Below is a small trained network, with its code and all its weights. Each question gives an input and a target symbol and asks what happens when units are switched off, that is, made to give their printed mean instead of their output.

import numpy as np


def w(rows, s, z=0):
    codes = np.array(rows[::2]) - 128.0
    scale = np.full(codes.shape[1], s)
    scale[-1] = z or s
    return codes * scale


def f(y):
    return np.maximum(y, 0)


def softmax(a):
    e = np.exp(a - a.max(-1, keepdims=True))
    return e / e.sum(-1, keepdims=True)


def log_softmax(a):
    a = a - a.max(-1, keepdims=True)
    return a - np.log(np.exp(a).sum(-1, keepdims=True))


def net(x, mask):
    ids = ['ΛΣΦαβγδεζηθμξπτψ'.index(c) for c in x.split()]
    T = len(ids)
    res = E[ids] + P[:T]
    u = 0
    for l in range(2):
        r = res
        for j in range(3):
            rows = slice(2 * j, 2 * j + 2)
            q, k, v = (r @ M[l][rows].T for M in (Q, K, V))
            z = softmax(np.where(np.tri(T) > 0, q @ k.T / 2**0.5, -1e9)) @ v
            o = O[l][rows]
            res = res + np.where(mask[u + j], z, o[:, -1]) @ o[:, :-1]
        u += 3
        y = f(res @ A[l][:, :-1].T + A[l][:, -1])
        res = res + np.where(mask[u : u + 8], y, B[l][:, -1]) @ B[l][:, :-1]
        u += 8
    return log_softmax(res[-1] @ U[:, :-1].T + U[:, -1])


Q, K, V, O, A, B = {}, {}, {}, {}, {}, {}
E = w([
[134,132,112,163,73],'Λ',
[128,157,136,221,229],'Σ',
[207,104,211,188,104],'Φ',
[157,93,196,197,190],'α',
[141,91,247,180,122],'β',
[127,118,112,143,29],'γ',
[125,111,226,174,28],'δ',
[78,119,114,154,101],'ε',
[72,126,81,162,130],'ζ',
[203,44,147,61,173],'η',
[103,113,184,179,139],'θ',
[131,81,58,142,46],'μ',
[125,103,5,162,157],'ξ',
[79,246,112,112,150],'π',
[59,158,102,8,95],'τ',
[221,224,149,86,199],'ψ',
],0.016)
P = w([
[104,235,176,153,118],'0',
[117,204,114,158,112],'1',
[114,212,68,157,125],'2',
[97,235,28,98,90],'3',
[78,238,32,44,74],'4',
[41,249,37,5,81],'5',
],0.003)
Q[0] = w([
[164,14,29,135,109],'L0H1',
[181,86,36,66,119],'L0H1',
[217,160,111,91,215],'L0H2',
[41,128,85,187,47],'L0H2',
[103,127,61,102,124],'L0H3',
[109,152,110,8,121],'L0H3',
],0.011)
K[0] = w([
[61,61,73,248,105],'L0H1',
[125,124,80,255,131],'L0H1',
[214,219,76,99,182],'L0H2',
[4,52,83,206,130],'L0H2',
[124,152,47,103,104],'L0H3',
[173,85,51,92,118],'L0H3',
],0.0095)
V[0] = w([
[91,161,117,253,74],'L0H1',
[134,208,99,21,160],'L0H1',
[218,161,131,111,89],'L0H2',
[37,137,86,20,134],'L0H2',
[160,81,120,121,173],'L0H3',
[115,28,126,129,100],'L0H3',
],0.0069)
O[0] = w([
[78,132,106,202,63,254],'L0H1',
[253,149,77,135,136,92],'L0H1',
[181,132,172,72,86,162],'L0H2',
[36,90,149,151,110,27],'L0H2',
[92,165,122,102,125,78],'L0H3',
[175,156,71,80,119,118],'L0H3',
],0.0067,0.0031)
A[0] = w([
[97,170,197,137,159,119],'L0N1',
[128,131,145,158,185,99],'L0N2',
[88,118,202,171,108,82],'L0N3',
[138,80,119,77,135,68],'L0N4',
[138,11,183,121,79,101],'L0N5',
[133,93,92,158,192,255],'L0N6',
[166,117,166,130,187,63],'L0N7',
[135,174,192,87,110,155],'L0N8',
],0.011,0.0052)
B[0] = w([
[126,71,90,139,199,204],'L0N1',
[156,67,125,109,91,164],'L0N2',
[94,120,136,235,146,247],'L0N3',
[9,133,187,157,143,147],'L0N4',
[216,103,63,177,206,236],'L0N5',
[219,126,83,126,63,246],'L0N6',
[120,130,103,150,2,189],'L0N7',
[148,138,49,190,136,253],'L0N8',
],0.0081,0.004)
Q[1] = w([
[102,150,53,115,110],'L1H1',
[69,75,150,67,143],'L1H1',
[52,198,154,94,81],'L1H2',
[147,190,3,111,51],'L1H2',
[225,21,142,234,183],'L1H3',
[159,112,177,77,191],'L1H3',
],0.011)
K[1] = w([
[122,165,67,79,93],'L1H1',
[93,85,151,119,43],'L1H1',
[116,147,110,166,29],'L1H2',
[133,185,32,34,67],'L1H2',
[167,149,178,43,249],'L1H3',
[165,87,230,171,164],'L1H3',
],0.012)
V[1] = w([
[159,85,131,156,62],'L1H1',
[89,179,137,109,128],'L1H1',
[111,125,254,128,76],'L1H2',
[68,86,77,50,127],'L1H2',
[162,186,148,141,135],'L1H3',
[103,229,124,135,151],'L1H3',
],0.011)
O[1] = w([
[126,75,137,54,88,207],'L1H1',
[119,161,130,169,121,67],'L1H1',
[89,124,247,146,40,2],'L1H2',
[132,196,90,59,99,41],'L1H2',
[176,163,155,133,160,137],'L1H3',
[118,235,127,183,145,109],'L1H3',
],0.011,0.0099)
A[1] = w([
[98,148,212,109,37,174],'L1N1',
[206,143,115,104,87,146],'L1N2',
[33,135,197,178,108,50],'L1N3',
[82,75,108,140,50,116],'L1N4',
[11,87,184,100,191,196],'L1N5',
[139,241,84,95,149,253],'L1N6',
[148,77,104,79,144,167],'L1N7',
[179,116,204,173,131,74],'L1N8',
],0.011,0.0058)
B[1] = w([
[250,169,223,152,208,145],'L1N1',
[79,155,175,98,132,200],'L1N2',
[136,198,39,87,153,152],'L1N3',
[40,72,107,71,143,197],'L1N4',
[94,215,200,61,193,158],'L1N5',
[98,117,168,167,89,250],'L1N6',
[186,161,154,105,111,246],'L1N7',
[98,190,121,174,79,189],'L1N8',
],0.011,0.015)
U = w([
[215,226,195,123,187,102],'Λ',
[151,187,224,94,54,101],'Σ',
[118,97,222,151,211,138],'Φ',
[138,134,158,128,125,158],'α',
[176,65,209,183,44,171],'β',
[112,10,255,121,102,168],'γ',
[200,89,207,57,162,138],'δ',
[77,164,139,79,195,171],'ε',
[24,39,95,183,136,71],'ζ',
[122,121,156,120,104,254],'η',
[111,118,151,121,130,239],'θ',
[89,71,84,67,86,15],'μ',
[173,211,29,88,119,23],'ξ',
[132,197,67,211,126,134],'π',
[73,219,129,127,24,63],'τ',
[174,67,81,161,233,140],'ψ',
],0.0077,0.0043)

Each question gives the input, a string of symbols that net reads in full, and the target symbol t.
The units are the heads (2 rows each of Q, K, V and O) and the neurons (one row each of A and B). Each row of codes is followed by its name. A weight is (code - 128) times the scale printed after its matrix; where a second scale follows, it is the last column's (O, A, B and U).
mask holds one flag per unit, layer by layer, with each layer's heads first. A switched-off unit (its flag False) gives its mean, the last column of its rows in O or B, instead of its output. The means were averaged over made-up inputs and are rounded, as every weight is.
A unit's drop is (log p(t) with every unit on - log p(t) with that unit switched off) / (log p(t) with every unit on - log p(t) with every unit switched off).
The circuit of an input: a set's keep is (log p(t) with only the set's units on - log p(t) with every unit switched off) / (log p(t) with every unit on - log p(t) with every unit switched off). Starting from the 12 units with the biggest drops (on a tie, the unit counted first), units are removed one at a time, each time the one whose removal leaves the highest keep (on an exact tie, the one counted first), for as long as the keep stays at least 0.8.
units of the circuit, in order: the units of the circuit, biggest drop first
unit that matters most: the unit with the biggest drop
k most important neurons: the k neurons with the biggest drops, biggest first
k most important neurons of layer l: the k neurons of layer l with the biggest drops, biggest first
heads that matter: for each layer, one digit per head in row order, 1 if its drop is at least 0.15 and else 0, layers parted by /
input η ε ζ Φ δ, target δ: unit that matters most -> L0H1
input ε γ α Λ τ, target τ: heads that matter -> 000 / 110
input τ α ζ, target τ: heads that matter -> 110 / 010
input β ζ ξ Λ γ, target ξ: 2 most important neurons of layer 1 -> [L1N7, L1N4]
input η Φ α, target δ: 2 most important neurons -> [L1N7, L1N6]
input Φ μ γ ψ μ, target ψ: units of the circuit, in order -> [L1H2, L0H1]
input τ π β, target π: heads that matter -> 000 / 101
input τ θ Λ ε Φ ζ, target ζ: units of the circuit, in order -> [L0H2, L1H3]
input η γ δ Σ π δ, target π: 2 most important neurons -> [L0N7, L0N8]
input ζ γ η Λ ψ ζ, target ψ: 2 most important neurons of layer 0 -> [L0N8, L0N7]
input ζ π μ, target π: units of the circuit, in order -> [L1H3, L1H1]
input θ α Λ ζ β, target Φ: 2 most important neurons -> [L0N5, L1N5]
input β ψ δ μ, target ψ: units of the circuit, in order -> [L0H1, L1H2]
input π ε η Φ, target δ: heads that matter -> 111 / 011
input τ μ Λ, target τ: units of the circuit, in order -> [L1H2, L0H2]
input μ γ ε ψ ζ θ, target Λ: heads that matter -> 100 / 001
input ξ η μ μ, target μ: most important neuron -> [L0N8]
input δ α Φ, target β: 3 most important neurons -> [L1N8, L0N5, L0N6]
input γ ζ Σ ε π Λ, target π: heads that matter -> 100 / 101
input Φ ξ δ, target ζ: 4 most important neurons of layer 0 -> [L0N5, L0N3, L0N8, L0N6]
input η α β ξ Φ ξ, target ξ: heads that matter -> 000 / 010
input α β ζ Φ η, target δ: 3 most important neurons -> [L1N7, L0N5, L1N6]
input γ ψ Φ β, target Λ: units of the circuit, in order -> [L1H3]
input Φ ζ Λ Λ θ π, target π: heads that matter -> 100 / 100
input α δ β, target Φ: units of the circuit, in order -> [L0H1, L1N5, L0N1, L0N3]
